The point runs from 0 to 316 as a chain.
Steps: y is -9; v is -1; d is -5; l is +1.

In the rows, zero is written as 5.05.

The rows of 60 points, shuffled:
Each row stands for one point.
1: [3.92,3.72,5.33,3.14,7.60,4.88,5.94,7.21,2.62,3.20,4.78,5.01,7.26,5.51,2.14]
2: [3.59,4.87,4.74,4.49,8.07,7.07,3.83,6.89,4.23,7.24,3.43,3.66,1.80,4.93,5.69]
3: [3.64,4.90,4.72,4.60,7.93,7.10,3.82,6.79,4.38,7.33,3.45,3.65,1.70,4.90,5.83]
4: [5.34,5.89,4.92,6.32,3.54,6.29,3.89,4.07,6.98,7.59,4.06,4.48,1.56,4.56,8.15]
5: [3.28,4.02,5.05,3.36,8.91,6.33,4.81,7.78,2.89,5.25,3.76,4.02,4.36,5.30,3.50]
6: [5.22,5.85,4.89,6.25,3.92,6.41,3.79,4.23,6.83,7.66,4.04,4.38,1.41,4.57,8.04]
7: [3.32,3.95,5.07,3.27,8.82,6.16,5.01,7.81,2.75,4.92,3.85,4.15,4.80,5.31,3.22]
8: [3.27,4.12,4.94,3.48,8.94,6.50,4.64,7.77,2.99,5.58,3.65,3.93,3.93,5.21,3.77]
9: [3.72,3.72,5.26,3.11,8.04,5.19,5.76,7.47,2.59,3.58,4.51,4.77,6.68,5.44,2.34]
10: [3.48,3.79,5.18,3.14,8.51,5.63,5.41,7.72,2.58,4.16,4.20,4.45,5.89,5.40,2.68]
11: [4.58,5.60,4.71,5.73,5.62,6.90,3.58,5.22,6.00,7.93,3.72,3.96,1.03,4.65,7.46]
12: [4.04,5.28,4.70,5.12,6.98,7.08,3.58,6.08,5.15,7.77,3.54,3.72,1.18,4.78,6.70]
13: [3.85,3.74,5.32,3.15,7.77,5.02,5.87,7.30,2.63,3.32,4.70,4.90,7.10,5.50,2.19]
14: [3.98,3.72,5.34,3.17,7.49,4.76,6.00,7.11,2.71,3.10,4.84,5.06,7.43,5.52,2.10]
15: [4.77,3.98,5.41,3.67,6.02,3.88,6.47,6.13,3.26,2.35,5.64,5.65,8.60,5.51,2.08]
16: [3.82,5.12,4.70,4.83,7.45,7.11,3.66,6.44,4.77,7.57,3.49,3.67,1.40,4.83,6.26]
17: [3.49,4.69,4.79,4.22,8.42,7.02,3.98,7.22,3.90,6.87,3.43,3.66,2.25,5.01,5.18]
18: [4.24,3.80,5.38,3.31,6.97,4.46,6.17,6.82,2.83,2.76,5.11,5.24,7.90,5.57,2.07]
19: [3.41,4.53,4.81,4.00,8.62,6.91,4.12,7.36,3.70,6.63,3.45,3.71,2.54,5.07,4.87]
20: [4.26,5.48,4.69,5.41,6.42,7.00,3.56,5.73,5.51,7.88,3.60,3.81,1.06,4.69,7.08]
21: [3.47,4.76,4.75,4.31,8.34,7.05,3.94,7.13,4.02,6.99,3.46,3.66,2.08,4.95,5.36]
22: [4.64,3.93,5.41,3.58,6.20,3.96,6.38,6.23,3.20,2.37,5.56,5.60,8.52,5.51,2.11]
23: [3.78,3.74,5.28,3.09,7.91,5.11,5.83,7.37,2.60,3.41,4.59,4.84,6.90,5.46,2.24]
24: [3.66,3.75,5.24,3.10,8.18,5.30,5.65,7.54,2.55,3.72,4.44,4.67,6.49,5.44,2.36]
25: [5.53,5.86,4.99,6.41,3.02,6.11,4.05,3.78,7.14,7.34,4.22,4.63,1.81,4.55,8.19]
26: [5.48,5.90,4.95,6.42,3.16,6.11,4.00,3.89,7.09,7.43,4.18,4.60,1.76,4.55,8.14]
27: [3.92,5.19,4.69,4.98,7.32,7.11,3.64,6.32,4.89,7.66,3.49,3.71,1.29,4.82,6.42]
28: [3.77,5.07,4.71,4.77,7.61,7.12,3.69,6.56,4.61,7.47,3.46,3.69,1.49,4.84,6.16]
29: [3.29,3.99,5.06,3.32,8.88,6.23,4.90,7.83,2.77,5.08,3.81,4.09,4.57,5.32,3.36]
30: [3.48,3.80,5.18,3.13,8.57,5.73,5.35,7.71,2.63,4.30,4.09,4.38,5.65,5.40,2.78]
31: [5.10,5.82,4.83,6.16,4.29,6.54,3.71,4.43,6.67,7.79,3.95,4.30,1.25,4.60,7.96]
32: [3.33,3.93,5.09,3.23,8.79,6.05,5.09,7.79,2.70,4.77,3.94,4.19,5.02,5.33,3.10]
33: [4.72,5.69,4.73,5.87,5.27,6.75,3.62,5.00,6.19,7.91,3.81,4.04,1.01,4.61,7.64]
34: [3.73,4.98,4.72,4.68,7.76,7.11,3.73,6.66,4.53,7.40,3.49,3.66,1.59,4.87,5.98]
35: [3.31,4.42,4.83,3.88,8.75,6.84,4.25,7.52,3.44,6.36,3.49,3.79,2.94,5.10,4.56]
36: [4.88,5.73,4.76,5.98,4.88,6.68,3.60,4.75,6.37,7.88,3.87,4.14,1.10,4.61,7.80]
37: [3.43,3.83,5.17,3.16,8.68,5.84,5.26,7.80,2.64,4.44,4.07,4.34,5.45,5.36,2.88]
38: [4.64,5.65,4.72,5.82,5.48,6.87,3.60,5.10,6.08,7.94,3.75,4.01,1.05,4.63,7.57]
39: [4.34,5.48,4.67,5.48,6.26,6.97,3.56,5.58,5.61,7.92,3.65,3.88,1.03,4.70,7.14]
40: [4.14,5.34,4.66,5.25,6.78,7.09,3.54,5.98,5.27,7.80,3.53,3.78,1.13,4.74,6.84]
41: [3.95,5.22,4.70,5.04,7.15,7.09,3.61,6.18,4.99,7.71,3.51,3.69,1.24,4.81,6.58]
42: [4.57,3.90,5.41,3.51,6.37,4.05,6.35,6.35,3.11,2.46,5.53,5.51,8.40,5.54,2.05]
43: [4.50,3.86,5.41,3.43,6.53,4.14,6.32,6.46,3.05,2.50,5.40,5.48,8.33,5.52,2.05]
44: [4.39,5.53,4.71,5.57,6.05,6.96,3.54,5.45,5.75,7.90,3.67,3.86,1.02,4.69,7.28]
45: [3.28,4.35,4.84,3.79,8.85,6.77,4.34,7.59,3.33,6.19,3.53,3.78,3.11,5.13,4.42]
46: [4.19,5.40,4.71,5.33,6.59,7.02,3.55,5.87,5.40,7.87,3.55,3.79,1.09,4.72,6.94]
47: [3.53,3.76,5.22,3.12,8.42,5.52,5.47,7.66,2.56,4.01,4.25,4.56,6.11,5.39,2.54]
48: [3.30,4.16,4.93,3.51,8.91,6.57,4.60,7.74,3.08,5.74,3.65,3.89,3.71,5.21,3.96]
49: [5.30,5.87,4.87,6.32,3.77,6.34,3.87,4.16,6.86,7.64,4.05,4.42,1.49,4.56,8.10]
50: [3.55,4.79,4.73,4.43,8.23,7.05,3.89,7.02,4.13,7.12,3.41,3.65,1.96,4.95,5.55]
51: [4.27,3.81,5.39,3.34,6.85,4.36,6.24,6.73,2.88,2.68,5.20,5.34,8.04,5.51,2.07]
52: [5.18,4.28,5.39,4.00,5.20,3.49,6.49,5.45,3.69,2.18,6.08,5.93,8.97,5.49,2.30]
53: [3.37,4.46,4.83,3.94,8.67,6.87,4.18,7.48,3.56,6.49,3.46,3.74,2.74,5.07,4.74]
54: [5.12,5.87,4.86,6.21,4.11,6.45,3.79,4.35,6.74,7.73,3.98,4.33,1.31,4.57,8.04]
55: [3.60,3.75,5.24,3.11,8.28,5.39,5.56,7.59,2.59,3.86,4.36,4.61,6.29,5.44,2.46]
56: [4.95,5.79,4.80,6.05,4.70,6.65,3.65,4.66,6.47,7.83,3.90,4.19,1.18,4.59,7.84]
57: [3.39,3.88,5.10,3.16,8.71,5.95,5.16,7.78,2.66,4.61,3.98,4.27,5.25,5.36,2.98]
58: [4.50,5.58,4.70,5.65,5.85,6.91,3.54,5.37,5.84,7.96,3.67,3.90,1.01,4.65,7.37]
59: [3.25,4.06,4.99,3.41,8.95,6.43,4.77,7.80,2.95,5.40,3.75,3.96,4.16,5.26,3.63]
60: [4.80,5.72,4.72,5.97,5.09,6.72,3.59,4.92,6.29,7.91,3.82,4.06,1.04,4.62,7.75]

Follow each symbol from row to row:
53 v 35
51 l 18
33 y 12
12 d 34
17 d 45
1 y 22
46 d 16
8 v 59
53 l 19
46 y 2
15 d 52
21 y 48
60 d 44
41 v 27
3 l 34
2 d 19
13 d 18
29 d 30
11 l 38
53 d 48
46 v 40
60 y 40
5 y 55
22 v 15
56 v 36
31 d 33
29 v 7
45 d 59
7 v 32
15 l 22
47 d 13
12 y 21
30 y 14
60 l 36
14 y 15
26 y 36
37 v 30
26 l 25
59 d 57
9 l 24
13 v 1
44 d 12
28 d 21
49 l 4
55 y 18
42 v 22
55 d 1
4 y 33
21 v 17
36 l 56
56 d 11
21 d 35
34 l 28
45 y 32
34 y 35
40 d 28
29 y 24
2 v 50
1 l 13
33 v 38
54 v 31
49 v 6
34 d 17
18 d 22
58 y 16
21 l 50
32 l 7
7 d 10
59 l 8
32 v 57
37 l 57
47 l 10
28 v 34
57 l 32
55 l 47
34 v 3
13 y 42
29 l 5
51 d 15
5 l 59
37 d 24
20 l 39
41 d 3
20 d 27
28 l 16
45 l 35
8 l 48
55 v 24
58 l 11
36 y 46
35 v 45
30 v 10
12 l 40
57 v 37
57 y 13
26 d 54
24 l 55
16 y 19
56 y 20
48 v 8
16 v 28
11 y 27
24 d 14
32 y 23
43 v 42
16 l 27
50 d 53
1 v 14
25 y 56
38 y 41
35 l 53
38 d 20
20 y 3
44 l 58
5 d 37
6 v 54
44 v 39
31 y 44
41 y 17
54 d 60
24 y 51
6 y 11
30 d 9
39 v 20
6 d 36
11 v 58
40 y 50
38 v 11
41 l 12
59 v 5
23 l 9
4 v 49
46 l 20
17 y 8
32 d 47
10 v 47
8 d 32
35 d 8
44 y 28
6 l 49
50 v 21
39 d 41
48 d 7
53 y 29
60 v 33
58 v 44
27 v 16
30 l 37
47 v 55
54 l 6
36 d 58
38 l 33
40 v 12
25 v 26
36 v 60
42 l 43
59 y 47
1 d 51
54 y 58
23 y 43
11 d 46
33 d 39
28 y 53
14 l 1
19 v 53
3 v 2
7 y 9
25 d 6
50 l 2
49 d 56
31 l 54
57 d 55
10 d 23
37 y 1
9 v 23
17 l 21
19 y 5
10 l 30
58 d 40
24 v 9
20 v 46
49 y 38
2 l 3
13 l 23
5 v 29
22 l 42
7 l 29
3 y 45
40 l 46
27 d 2
33 l 60
39 y 34
18 v 51
35 y 7
23 v 13
12 v 41
16 d 50
8 y 10
48 y 30
27 l 41
39 l 44
